Rows near named flat spaces through zero:
dib_mibab: -144,193,128,-169,-170,235,1,-164,84,108,97,-40,186,135,-27,249,-83,154,41,108,-186,50,-33
sobi_gef: 124,45,-282,198,131,-241,16,89,-24,-139,-89,55,-32,-34,131,-136,-87,-72,-50,-65,169,-152,-226
sobi_gef: -38,16,-5,-230,31,-16,80,15,-72,-78,28,-82,-10,-82,-164,-35,55,-102,46,-27,35,58,-94
dib_mibab: 162,97,-151,-58,-72,-166,142,128,-154,57,-181,149,25,127,-57,-191,-80,-24,-96,203,-164,-209,-227
sobi_gef: 48,-71,-164,144,-177,-57,-83,-15,-84,200,-73,113,-62,81,89,49,-65,14,83,97,-67,-126,-22
sobi_gef: -33,51,27,210,37,171,-43,-129,57,-128,105,-5,183,129,133,36,-2,161,0,-116,26,55,103
miko_nudi: -118,277,-334,407,128,-535,105,92,57,-342,-210,212,433,194,-212,-29,-157,7,-186,139,-487,-145,-227
miko_nudi: -89,-21,-186,472,54,-288,11,-21,110,-71,41,118,294,58,-36,-3,-71,105,90,-92,-263,138,-162
fip_dop: 133,105,-83,-306,57,48,202,69,-147,98,-246,10,4,-36,-118,-256,-5,190,-158,90,143,-42,-119
miko_nudi: -149,42,101,69,15,-103,29,49,-56,-248,142,57,57,187,-168,-36,15,-127,40,-56,-291,-65,-198
fip_dop: 50,63,-81,-226,-29,49,-38,-6,-55,208,-37,20,-1,-162,-65,116,-9,-164,-33,51,150,-142,-41
fip_dop: 68,-307,-135,216,32,-257,-109,81,67,422,-80,190,-68,-224,-27,13,-66,-58,102,-135,74,-50,131
dib_mibab: -111,-101,-167,261,-19,-133,-189,31,-198,133,37,87,-263,-137,38,114,-62,-38,39,111,255,-164,-208
dib_mibab: 191,-92,284,-147,-102,608,-244,-148,-78,443,-45,-72,-194,-52,418,-166,242,287,-88,-195,523,159,158
fip_dop: -85,162,278,-107,14,220,-128,-104,141,174,-52,0,106,71,145,16,-15,296,-164,-102,93,96,39
sobi_gef: -33,249,-17,-215,-70,54,-6,-66,12,-85,-33,-55,126,89,11,88,-25,-57,-56,59,-65,-50,-117
dib_mibab: 38,-34,178,-94,-95,71,-48,-61,147,228,20,-7,87,-25,87,99,-24,56,18,45,-63,139,236
dib_mibab: -111,61,-52,-77,85,-86,31,-40,11,35,-154,-22,52,-38,-43,-55,-105,312,-53,-23,155,110,-4
dib_mibab: 77,36,116,97,177,-87,22,103,392,-254,-95,-116,-34,-6,155,-91,87,-72,-128,-215,-145,124,92
sobi_gef: -7,-38,-139,-112,154,-73,88,30,-63,14,-65,41,115,-148,-254,-77,33,-60,-4,-157,98,-38,10
miko_nudi: 38,-71,-122,120,-159,-84,-191,-129,25,325,-167,67,195,-20,145,0,49,131,72,-68,-11,214,143
sobi_gef: -145,173,-207,161,75,-482,-152,-42,218,-230,-73,-41,217,-81,89,208,-147,-150,-13,-1,-47,95,1
fip_dop: 45,142,182,-167,-28,228,-40,38,-206,0,-57,25,-96,148,46,-246,159,43,-178,-22,72,-89,-275
sobi_gef: 51,19,-31,-109,79,-230,51,151,39,-125,-66,0,-134,-37,-44,-79,-36,-225,-42,-19,-35,-129,-114
fip_dop: -47,-85,256,248,-63,228,-58,-117,265,-174,435,-101,142,60,106,305,88,-217,179,-72,-291,166,243
dib_mibab: -185,227,-8,64,-68,-190,-38,-73,51,-120,91,10,203,55,-18,311,-215,-10,-38,332,-164,-16,-11
dib_mibab: -133,-73,-258,323,10,-189,-156,-68,19,151,-141,114,111,-81,-41,137,-53,127,27,-39,17,6,108
sobi_gef: -118,27,-283,123,-103,-135,-282,-122,-298,355,-239,123,-18,-92,112,9,-78,292,-35,96,412,-11,-143
miko_nudi: -102,-30,227,-90,216,-39,-11,-22,259,-47,41,-77,167,-174,-97,46,36,21,-61,-210,46,238,299
sobi_gef: 104,469,-68,-404,-30,193,117,-4,60,-2,-269,-104,50,79,101,-77,-22,141,-271,109,45,-102,-412
sobi_gef: 249,67,-44,-16,-1,157,-9,106,-293,-37,-28,12,-216,-35,156,-216,155,-171,-183,164,274,-202,-244
fip_dop: -70,267,223,-148,2,428,-37,-174,211,-200,22,-156,184,228,148,46,114,175,-107,-224,-80,107,59
fip_dop: -142,141,-173,-3,246,-505,30,80,4,-100,-190,104,202,-104,-184,-116,-185,77,-130,-68,96,-7,-186
miko_nudi: -74,-116,154,-39,156,-119,-9,27,56,-275,39,-66,-15,-27,-74,-24,31,-95,-11,-101,37,80,406
miko_nudi: -30,90,-187,-58,-52,-39,-97,-116,-86,150,-157,3,152,-68,31,18,-6,131,-14,5,173,87,-25
dib_mibab: 118,-558,307,199,115,9,34,195,159,-58,437,-78,-471,-246,14,51,108,-437,261,-142,18,39,320
miko_nudi: 118,-223,-378,208,217,-606,-1,207,76,-78,-51,51,-153,-365,-41,9,-116,-430,91,-73,186,-130,12
sobi_gef: 53,351,153,-159,93,159,-64,10,79,-93,-146,29,90,141,154,-52,-11,35,-353,-13,75,-215,-54
dib_mibab: 44,-57,-181,10,96,-123,173,71,138,44,-21,8,32,-149,-160,49,-84,-50,67,-41,-71,-36,-49
miko_nudi: -192,369,-97,127,14,-74,-205,-263,369,-136,-181,-68,658,65,81,245,61,119,-135,-173,-257,317,185
fip_dop: 45,25,-198,230,-68,-126,-142,-36,-195,180,-87,163,205,-18,25,-90,81,-15,-33,20,20,13,-188
miko_nudi: -19,218,14,73,-72,263,-47,-132,193,71,-138,-15,265,105,67,142,85,194,-163,31,-213,68,111
fip_dop: -116,-12,107,-178,224,-128,29,95,-56,-275,1,-87,-178,-76,-119,-153,19,-53,-58,-154,219,3,-48
dib_mibab: 28,204,-307,-149,-107,39,-29,-43,-343,237,-248,113,37,37,-32,-133,-26,168,-93,95,218,-190,-431
fip_dop: 93,79,-85,92,3,251,-67,-115,138,154,-20,-27,93,-105,185,205,-20,89,-88,39,184,-41,189
sobi_gef: 66,23,-6,-50,260,-86,80,130,-55,-283,18,-46,-53,-152,-94,-160,94,-219,-139,-87,197,-68,-54
sobi_gef: 1,167,178,-249,-99,81,-132,-51,17,72,-52,-17,104,71,68,0,95,-99,-95,-28,-60,38,-21
fip_dop: -28,-73,-68,120,99,-349,70,151,-67,-102,-12,67,-143,-57,-72,-64,-152,-37,-16,154,25,-88,-84
miko_nudi: -51,-183,-166,247,-204,122,-189,-173,-90,581,-149,145,127,-46,21,41,72,367,128,-68,28,181,60
fip_dop: -3,5,178,-283,16,224,57,73,-285,-141,150,-120,-340,-65,-74,-68,107,-140,-51,164,261,-106,-150
dib_mibab: 80,-70,-267,126,-69,-63,25,47,-113,310,-171,166,-39,-26,-55,-62,-56,107,20,42,-1,-160,-179
miko_nudi: -60,42,100,-181,152,104,90,54,-90,-221,95,-74,-101,-52,-160,-43,53,-97,-65,-42,136,-88,-56
miko_nudi: 380,-328,-75,156,-341,227,-4,49,-173,516,38,83,-319,-12,274,-118,105,-31,200,182,4,-27,-78
dib_mibab: -49,-37,176,-110,-107,97,-128,-48,-59,67,-9,5,-25,108,24,-42,108,-7,21,-80,-54,54,100
fip_dop: -14,-13,141,-311,-240,215,1,-88,-134,175,83,-118,-136,-25,14,156,-3,33,90,308,57,91,112
dib_mibab: 127,52,366,-261,107,73,233,231,10,-411,213,-136,-358,105,36,-180,-1,-252,-98,127,-51,-145,-164
miko_nudi: 212,-363,-88,279,-5,-191,73,159,61,-28,248,-13,-255,-188,68,28,19,-404,248,35,-62,-6,45
miko_nudi: -67,156,-101,126,-358,109,-42,-208,2,106,19,-6,326,181,33,296,1,100,91,355,-425,161,53
fip_dop: 96,79,179,-142,-46,332,-45,-60,127,41,-46,-88,-58,82,206,12,76,84,-105,-51,58,-1,175
sobi_gef: 205,-76,-314,172,-14,-124,211,143,-119,107,2,98,-199,-63,34,-53,-207,12,61,247,84,-253,-297
-30,-59,-71,265,-138,-21,-146,-111,194,198,100,64,156,-8,112,310,-76,-56,137,9,-180,24,158
fip_dop
153,90,50,-144,-100,71,45,64,4,157,-113,45,-94,62,102,-19,-66,10,-123,207,-41,-161,-16
fip_dop
110,-291,234,-194,319,-146,88,235,45,-113,145,-62,-432,-241,4,-239,-47,-212,32,-272,418,-73,85
miko_nudi
174,-137,-40,-41,78,-271,48,184,-161,141,-167,153,-144,-42,-1,-344,-49,-13,-63,-22,148,-109,-85
miko_nudi
-132,45,-255,102,94,-396,-127,-63,70,-75,-50,39,334,-196,-153,207,-43,-233,29,-51,-15,67,159
sobi_gef
-91,280,-245,93,-109,-153,-48,-127,115,71,-188,71,406,97,-12,172,-107,130,-59,102,-262,37,-104
dib_mibab
-23,-45,-214,182,-178,-23,-79,-55,-124,243,-39,108,72,8,-50,71,39,12,108,67,-132,-11,-173
miko_nudi
318,-424,-235,288,-85,-182,-16,112,-125,319,42,85,-365,-144,309,-221,-71,-33,270,-49,301,-6,-119
miko_nudi
-121,6,-18,-243,-54,42,-124,-85,-97,212,-94,-15,4,-132,-124,116,33,13,7,-4,165,22,102
miko_nudi
-36,36,306,-536,-62,221,5,-59,-82,164,9,-82,-52,-5,-59,-41,17,87,-16,-6,165,80,123
dib_mibab
0,236,421,-615,44,252,14,-61,54,-255,11,-254,47,48,51,-97,156,-65,-166,-61,119,200,176
fip_dop
153,-9,67,55,-70,212,-184,-27,-76,270,-103,11,-173,-26,342,-141,102,160,-116,-20,320,26,-76
dib_mibab
192,-55,94,25,46,-32,162,244,-23,-74,68,84,-255,76,-7,-193,-3,-220,-58,52,-150,-264,-254
miko_nudi
25,-96,1,30,-153,18,28,65,-200,-45,169,33,-314,182,80,-56,-82,-85,177,80,-29,-200,-291
miko_nudi
94,-353,58,341,-179,-42,-70,53,-36,173,135,114,-253,128,180,-43,-30,-7,229,17,-144,-24,95
sobi_gef
122,-72,-176,-122,-147,-49,-66,28,-156,354,-89,55,-118,-169,2,9,27,-146,68,98,132,-74,-153
miko_nudi
-64,-17,-427,257,-5,-506,-127,-90,-4,219,-264,137,415,-191,-84,56,-79,92,40,30,-9,217,95
miko_nudi

Rows near named flat spaces through zero:
vovorbibu: 147,-60,-29,-32,-38,-26,86,-7,56,77,41,-54,-325,-177,-12,-68,-275,339,73,-34,32,256,161
regizsedug: -89,102,26,-127,-41,87,20,84,90,-14,-107,-49,-61,108,49,57,-91,-43,3,56,-30,-7,-36
rogetkiz: -104,-61,-407,-216,-212,-4,364,79,487,-167,-111,-25,-433,39,130,-166,-139,206,62,263,42,260,247
vovorbibu: -19,-154,-40,-1,-113,-59,-74,-107,103,66,81,52,23,-87,35,18,-88,25,-82,-27,38,97,30
regizsedug: 56,23,138,-137,160,60,119,109,3,-99,-215,-92,-96,-179,43,67,113,-78,87,9,-138,30,15
regizsedug: -79,-6,143,-198,73,0,161,322,189,-77,-259,-29,-148,-37,111,-15,202,-92,173,34,-107,7,-37
rogetkiz: 15,-271,-326,-80,-348,-12,213,-75,445,-118,43,18,-297,-110,12,-82,-266,225,-103,50,102,289,167
regizsedug: 230,44,103,60,-110,-21,-167,-348,68,112,34,-74,-106,-366,-225,124,-221,16,-361,-58,82,140,-201
regizsedug: -324,139,-111,-156,-237,12,9,145,535,40,-187,237,-251,6,228,54,93,146,-59,78,69,39,44
regizsedug: 38,-134,127,-97,-82,30,36,-18,270,-50,-156,53,-152,-377,28,153,60,46,-132,-178,-34,141,-2
vovorbibu: 333,-502,-13,77,-317,-29,-121,-426,237,-57,74,-16,79,-397,-181,22,-455,-2,-289,-109,98,208,-30
vovorbibu: -71,-26,83,-138,17,-119,-118,-27,120,210,48,-57,-42,74,191,-40,-252,7,53,132,-61,165,129
rogetkiz: -180,-11,-50,110,-464,-112,-332,-113,575,182,115,244,88,188,91,-27,-289,10,-282,123,169,-46,-99
rogetkiz: 92,-69,288,4,3,-11,-275,-176,7,149,4,-3,175,-47,35,85,-278,-51,-89,-116,-33,9,-2
regizsedug: -84,-13,-59,-38,-38,-5,-25,-11,-10,57,-5,74,-15,30,31,-14,4,73,34,-29,71,10,9
rogetkiz: 182,156,92,-91,17,25,-46,-234,99,60,-80,-178,-169,-66,-63,3,-394,46,-133,106,-14,145,27
regizsedug: -80,-57,-193,-30,70,23,88,71,-105,-112,-201,178,42,-35,40,-125,277,28,256,95,87,-152,20
vovorbibu: -205,50,146,-84,82,-2,1,339,-62,74,67,-61,102,404,188,-8,8,-94,204,-2,-132,-68,58
fovkemir: 103,-209,-15,298,-61,-67,-30,-54,10,-184,203,48,395,174,-92,-86,131,-225,-103,-58,-21,-211,-13
rogetkiz: -178,106,-396,-124,-74,11,58,-260,168,-19,-104,139,-153,-92,113,-17,48,123,-76,217,121,88,153
vovorbibu: 19,65,160,31,-78,208,-2,105,-20,-131,-94,-2,77,84,-107,155,-22,-39,-80,-228,-9,-158,-141
vovorbibu: 106,-274,-320,-53,22,-91,364,45,-27,-144,12,-37,-295,-302,-68,-167,192,176,160,43,51,241,123
rogetkiz: 146,57,-183,156,45,103,-34,-393,-190,-100,169,-62,146,11,-55,58,-228,57,-167,30,-21,2,224
fovkemir: -213,292,-9,-103,-107,5,-228,-30,42,220,-95,77,42,409,18,-88,-208,-22,19,167,185,-157,-190
regizsedug: -43,-28,-126,-156,36,12,60,-18,-111,99,-54,9,-204,-96,59,-39,-105,223,165,23,66,163,111
fovkemir: -34,229,-179,-82,183,172,266,160,-147,-224,-229,-37,-164,-23,22,4,231,44,197,161,-73,-94,81
vovorbibu: -240,212,81,146,83,15,-225,-66,-86,53,60,223,328,99,107,187,398,-146,-164,-135,-20,-268,-38
fovkemir: 182,-396,-188,6,-308,-57,77,-122,215,-84,35,-23,-89,-185,-176,-130,-257,29,-77,44,149,164,-101
regizsedug: -258,286,41,-172,198,25,-33,109,-123,74,-214,67,45,183,128,15,290,-118,144,85,0,-167,-71
vovorbibu: 34,16,-12,-87,-111,19,105,135,13,0,-92,-72,-177,87,-187,-102,-65,29,49,-18,139,9,-246
rogetkiz: -63,-405,-331,94,-644,-143,-116,-266,755,12,212,223,5,123,72,-166,-497,156,-287,93,232,176,142
rogetkiz: 145,172,110,72,-10,73,-68,-79,-155,45,-12,-73,-97,-235,-259,145,16,-4,-200,-100,59,-18,-298
rogetkiz: -37,202,71,-60,156,15,-110,-105,-232,135,-107,28,-38,-222,-54,123,195,-21,-45,-26,41,-28,-164
vovorbibu: 610,10,-15,143,261,382,425,-303,-339,-708,-315,-296,31,-547,-499,190,237,-215,-227,-180,-148,-147,-93
rogetkiz: -158,180,-263,-29,-47,31,59,-77,234,-89,-37,61,-29,231,179,-67,-62,35,-13,272,-14,-37,235
vovorbibu: -39,303,-149,54,110,-27,-15,28,-57,64,-12,24,-118,86,78,-108,-4,115,129,320,-7,-59,97
vovorbibu: 25,16,-299,218,13,-34,100,-21,-199,-54,250,33,-18,-21,-68,-61,149,129,10,79,34,-6,90
rogetkiz: 365,-143,-96,150,-221,118,43,-368,61,-222,10,-99,13,-176,-365,0,-318,6,-307,-96,135,19,-130
regizsedug: 52,-156,-37,8,71,71,23,-126,-277,-37,141,-79,136,-9,-14,83,-88,7,3,-151,-48,63,127
fovkemir: 119,-365,-104,84,-406,-195,-259,-256,266,273,318,23,-4,62,-23,-186,-718,190,-107,96,189,257,49
fovkemir: -335,372,393,-62,251,-52,-280,335,-186,299,-14,47,226,399,238,96,245,-209,160,-1,-135,-253,-129
fovkemir: -149,-254,-283,-113,-69,76,132,-36,-16,-71,109,33,-33,-99,200,112,-51,123,53,-19,-64,203,306
fovkemir: 76,-35,186,-37,280,22,92,20,-260,-93,5,-168,161,25,1,63,165,-193,51,-142,-176,-23,62
regizsedug: 157,103,304,-76,335,-126,70,168,-200,112,-11,-256,-122,-45,-15,-70,58,-81,165,31,-171,101,-21
vovorbibu: 204,-240,-157,104,-231,6,34,-165,53,-46,137,-26,-98,-201,-184,-30,-271,152,-127,-48,114,154,-24
rogetkiz: 11,211,-205,101,21,44,-25,-162,-189,-19,46,-3,34,52,-128,-17,35,-17,-79,157,88,-111,-90
fovkemir: 166,120,378,75,353,-50,-104,-59,-322,92,125,-205,194,64,-8,65,-2,-146,-11,-144,-203,-25,66
regizsedug: -164,-162,-48,-144,-295,-56,3,97,330,107,-19,106,-181,-13,33,-8,-73,107,-57,-93,145,150,-104
fovkemir: 86,-425,-161,145,37,-133,161,-95,10,-205,225,9,251,32,59,-142,146,-90,36,-68,-79,46,291
fovkemir: 117,-134,279,201,19,46,-174,-198,-169,-65,230,-77,456,47,-132,224,31,-300,-326,-358,-103,-127,-102
fovkemir: 13,159,222,-104,130,-36,-36,245,-60,154,-109,-97,-151,43,37,-51,-68,15,200,103,-63,10,-93
fovkemir: 184,128,78,-119,233,36,34,-54,-277,111,-5,-263,-203,-86,5,-8,-341,128,152,134,-117,196,141
488,147,142,215,151,156,114,-172,-277,-315,-132,-249,44,-347,-496,94,141,-255,-245,-42,-48,-179,-365
fovkemir
121,69,83,-99,123,6,49,-68,-16,-43,-173,-116,-39,15,-54,-85,-80,-73,55,79,-15,-6,-19
rogetkiz
-251,55,195,-42,93,-117,-150,281,-14,175,62,41,234,455,228,-83,78,-173,207,58,-83,-155,7
vovorbibu
402,51,127,74,108,72,41,-187,-310,-34,64,-308,-78,-137,-328,8,-309,6,-100,-60,-15,86,-126
rogetkiz
163,-263,71,28,-156,20,-236,-434,51,78,54,54,136,-269,-55,118,-365,62,-238,-193,82,132,45
rogetkiz
195,-249,229,-124,30,-198,-174,-157,36,238,36,-163,61,123,32,-236,-546,-29,137,81,14,184,69
rogetkiz
403,-267,97,159,-28,37,87,-278,-52,-228,103,-188,143,-145,-292,3,-182,-106,-231,-235,-21,49,-20
fovkemir
-212,487,206,11,171,-121,-355,155,-180,388,-25,57,60,188,85,0,135,-134,88,284,6,-215,-285
fovkemir
29,-313,-130,-243,-206,-50,146,-66,307,7,-141,13,-323,-308,2,-57,-165,171,3,-34,120,323,29
rogetkiz
8,233,135,-34,164,-26,-7,141,-62,75,-63,-91,-70,152,41,-73,-23,-12,136,130,-71,-50,-2
regizsedug
5,-199,52,-79,-178,70,-54,-92,76,67,66,-7,-108,-354,-14,260,-140,82,-212,-227,-6,233,-42
fovkemir
-94,-190,-105,95,-288,11,-19,156,262,-37,74,180,-35,-125,54,68,35,90,-55,-33,34,13,-25
fovkemir
149,24,-379,63,-192,254,333,-115,140,-458,-282,86,-259,-502,-311,124,315,66,-231,-7,133,-61,-186
fovkemir
-176,236,-126,30,108,-62,24,100,-153,99,103,32,-43,164,47,-41,239,32,65,102,22,-55,-7
vovorbibu
13,-114,-98,184,-180,76,-7,-64,-65,-69,190,97,76,-80,-142,127,69,89,-192,-259,90,-29,-67
vovorbibu
161,-307,-29,126,-50,-68,45,2,-188,23,330,-125,79,112,-84,-104,-258,91,66,-130,-4,133,111
regizsedug
-95,340,-65,-57,69,173,127,-14,90,-164,-233,54,-173,-189,3,203,315,13,-156,-4,-42,-73,-22
rogetkiz
290,-12,56,202,-8,13,-47,-291,-224,-81,115,-126,167,-82,-386,16,-16,-157,-279,-152,97,-89,-274
vovorbibu
